Here is a tiny trained network, its code and every weight. The questions are about switching its units off for an input and a target symbol, where a switched-off unit gives its printed mean instead of its output.

import numpy as np


def w(rows, s, z=0):
    codes = np.array(rows[::2]) - 128.0
    scale = np.full(codes.shape[1], s)
    scale[-1] = z or s
    return codes * scale


def f(y):
    return y / 2 * (1 + np.tanh(0.7978845608 * (y + 0.044715 * y**3)))


def softmax(a):
    e = np.exp(a - a.max(-1, keepdims=True))
    return e / e.sum(-1, keepdims=True)


def log_softmax(a):
    a = a - a.max(-1, keepdims=True)
    return a - np.log(np.exp(a).sum(-1, keepdims=True))


def net(x, mask):
    ids = ['Γεζξτψ'.index(c) for c in x.split()]
    T = len(ids)
    res = E[ids] + P[:T]
    u = 0
    for l in range(2):
        q, k, v = (res @ M[l].T for M in (Q, K, V))
        z = softmax(np.where(np.tri(T) > 0, q @ k.T / 4**0.5, -1e9)) @ v
        res = res + np.where(mask[u], z, O[l][:, -1]) @ O[l][:, :-1]
        u += 1
        y = f(res @ A[l][:, :-1].T + A[l][:, -1])
        res = res + np.where(mask[u : u + 8], y, B[l][:, -1]) @ B[l][:, :-1]
        u += 8
    return log_softmax(res[-1] @ U[:, :-1].T + U[:, -1])


Q, K, V, O, A, B = {}, {}, {}, {}, {}, {}
E = w([
[184,95,126,53,91,91],'Γ',
[135,141,89,174,75,218],'ε',
[148,100,152,98,73,46],'ζ',
[178,102,182,176,150,218],'ξ',
[93,227,248,155,143,63],'τ',
[89,39,162,199,171,159],'ψ',
],0.014)
P = w([
[64,119,135,86,61,163],'0',
[161,132,112,159,104,117],'1',
[181,70,183,164,129,114],'2',
[184,144,111,162,162,97],'3',
[164,65,196,137,201,98],'4',
[190,136,123,157,225,74],'5',
[199,67,199,165,251,79],'6',
[226,164,112,174,254,68],'7',
],0.0089)
Q[0] = w([
[102,3,176,192,132,239],'0.h1',
[210,118,154,143,56,106],'0.h1',
[169,106,63,251,100,206],'0.h1',
[85,133,41,76,103,83],'0.h1',
],0.032)
K[0] = w([
[62,73,247,51,4,189],'0.h1',
[32,118,159,61,239,171],'0.h1',
[18,164,65,56,17,200],'0.h1',
[135,170,77,211,107,133],'0.h1',
],0.026)
V[0] = w([
[130,113,112,121,96,28],'0.h1',
[107,42,53,150,131,95],'0.h1',
[147,182,70,68,114,187],'0.h1',
[2,128,67,182,136,102],'0.h1',
],0.016)
O[0] = w([
[48,188,74,105,141,135,2],'0.h1',
[149,112,198,134,247,117,19],'0.h1',
[113,84,231,58,100,160,50],'0.h1',
[104,87,77,107,205,138,6],'0.h1',
],0.013,0.0076)
A[0] = w([
[72,125,155,101,142,185,3],'0.n1',
[87,186,160,175,130,128,184],'0.n2',
[109,111,95,173,153,200,79],'0.n3',
[131,91,136,40,135,132,132],'0.n4',
[123,88,130,3,127,160,178],'0.n5',
[159,148,117,111,124,180,153],'0.n6',
[103,107,124,156,162,206,31],'0.n7',
[137,127,168,178,145,181,135],'0.n8',
],0.018,0.0049)
B[0] = w([
[177,109,53,63,136,137,136],'0.n1',
[82,97,163,56,152,160,179],'0.n2',
[165,111,153,182,151,198,167],'0.n3',
[68,117,213,174,108,137,137],'0.n4',
[98,164,177,248,173,94,143],'0.n5',
[101,95,134,139,148,99,171],'0.n6',
[181,223,172,138,99,147,152],'0.n7',
[71,166,53,132,103,86,255],'0.n8',
],0.015,0.016)
Q[1] = w([
[117,122,119,117,54,125],'1.h1',
[123,155,101,89,174,144],'1.h1',
[162,133,135,71,104,3],'1.h1',
[171,146,214,163,163,107],'1.h1',
],0.037)
K[1] = w([
[135,95,93,83,35,125],'1.h1',
[111,180,82,115,216,106],'1.h1',
[251,120,89,150,118,46],'1.h1',
[199,83,146,187,142,156],'1.h1',
],0.033)
V[1] = w([
[135,15,102,177,121,207],'1.h1',
[123,120,112,128,131,125],'1.h1',
[180,2,98,180,158,198],'1.h1',
[176,101,133,133,136,148],'1.h1',
],0.0041)
O[1] = w([
[143,217,112,128,135,94,101],'1.h1',
[126,142,113,123,122,142,114],'1.h1',
[137,254,72,92,123,81,2],'1.h1',
[123,178,92,108,102,108,86],'1.h1',
],0.0037,0.0034)
A[1] = w([
[92,183,130,121,213,201,61],'1.n1',
[128,53,34,28,135,102,34],'1.n2',
[18,119,122,5,162,79,200],'1.n3',
[96,126,145,128,84,254,84],'1.n4',
[101,223,187,17,166,193,3],'1.n5',
[210,119,234,6,188,102,147],'1.n6',
[194,113,113,76,210,18,121],'1.n7',
[247,92,226,63,97,67,7],'1.n8',
],0.0075,0.0054)
B[1] = w([
[184,69,185,35,99,77,243],'1.n1',
[142,119,207,192,121,95,160],'1.n2',
[163,159,139,91,41,249,255],'1.n3',
[132,122,132,124,196,90,236],'1.n4',
[81,148,29,170,212,53,242],'1.n5',
[77,127,115,139,85,127,157],'1.n6',
[112,86,107,143,107,205,165],'1.n7',
[207,166,151,120,227,156,214],'1.n8',
],0.014,0.0067)
U = w([
[101,118,85,84,94,188,252],'Γ',
[100,95,126,162,115,132,13],'ε',
[108,73,63,89,154,105,181],'ζ',
[161,40,30,136,7,39,216],'ξ',
[140,4,24,188,144,197,55],'τ',
[224,105,108,135,99,133,17],'ψ',
],0.0035,0.0026)

Each question gives the input, a string of symbols that net reads in full, and the target symbol t.
The units are the heads (4 rows each of Q, K, V and O) and the neurons (one row each of A and B). Each row of codes is followed by its name. A weight is (code - 128) times the scale printed after its matrix; where a second scale follows, it is the last column's (O, A, B and U).
mask holds one flag per unit, layer by layer, with each layer's heads first. A switched-off unit (its flag False) gives its mean, the last column of its rows in O or B, instead of its output. The means were averaged over made-up inputs and are rounded, as every weight is.
A unit's drop is (log p(t) with every unit on - log p(t) with that unit switched off) / (log p(t) with every unit on - log p(t) with every unit switched off).
The circuit of an input: a set's keep is (log p(t) with only the set's units on - log p(t) with every unit switched off) / (log p(t) with every unit on - log p(t) with every unit switched off). Starting from the 12 units with the biggest drops (on a tie, the unit counted first), units are removed one at a time, each time the one whose removal leaves the highest keep (on an exact tie, the one counted first), for as long as the keep stays at least 0.8.
units of the circuit, in order: the units of the circuit, biggest drop first
unit that matters most: the unit with the biggest drop
top k neurons: the k neurons with the biggest drops, biggest first
k most important neurons of layer l: the k neurons of layer l with the biggest drops, biggest first
drop of u: that unit's drop, to one decimal
input ξ ψ ζ ξ ξ τ ψ, target ξ: unit that matters most -> 0.n8
input ψ ξ ε, target ψ: units of the circuit, in order -> 0.h1, 0.n3, 0.n7, 1.n1
input ζ ζ ζ ψ ξ, target ζ: units of the circuit, in order -> 0.h1, 1.n5, 0.n2, 1.n1
input Γ ε ξ Γ τ ξ ζ ε, target Γ: units of the circuit, in order -> 0.h1, 1.n3, 0.n2
input ζ ξ ξ τ ζ ξ ε, target ζ: units of the circuit, in order -> 0.h1, 0.n2, 1.n5, 1.n1
input Γ ξ ξ ε ζ ζ, target Γ: units of the circuit, in order -> 0.h1, 1.n3, 0.n2
input ξ τ τ τ ξ ε Γ, target ψ: units of the circuit, in order -> 0.n8, 1.n8
input ψ ξ ξ ξ Γ, target ψ: top 2 neurons -> 1.n8, 0.n8
input ζ ψ ξ, target ζ: top 2 neurons -> 0.n2, 1.n5
input ξ ζ ψ ξ ξ τ, target Γ: units of the circuit, in order -> 0.n2, 1.n3
input τ τ ε ξ Γ ε, target τ: units of the circuit, in order -> 0.h1, 0.n3, 1.h1
input ξ ξ ψ ξ ψ ξ τ, target Γ: units of the circuit, in order -> 0.n2, 1.n3, 0.h1
input ξ ζ ζ ξ ξ ζ, target ψ: top 2 neurons -> 0.n8, 1.n8
input ζ ξ ξ ζ ε Γ, target Γ: 2 most important neurons of layer 1 -> 1.n3, 1.n6
input τ ξ ζ Γ ξ, target τ: most important neuron of layer 1 -> 1.n1
input ζ ζ ε, target ζ: top 3 neurons -> 0.n2, 1.n5, 0.n3
input Γ ξ ψ ζ ε Γ, target Γ: top 3 neurons -> 1.n3, 0.n2, 0.n3
input ξ ζ ξ ζ τ ξ ζ ξ, target ξ: drop of 0.n8 -> 0.7
input ξ ζ ζ ξ ζ ψ ζ ζ, target τ: drop of 1.n5 -> 0.0
input Γ ζ ζ ε, target Γ: drop of 1.n3 -> 1.0
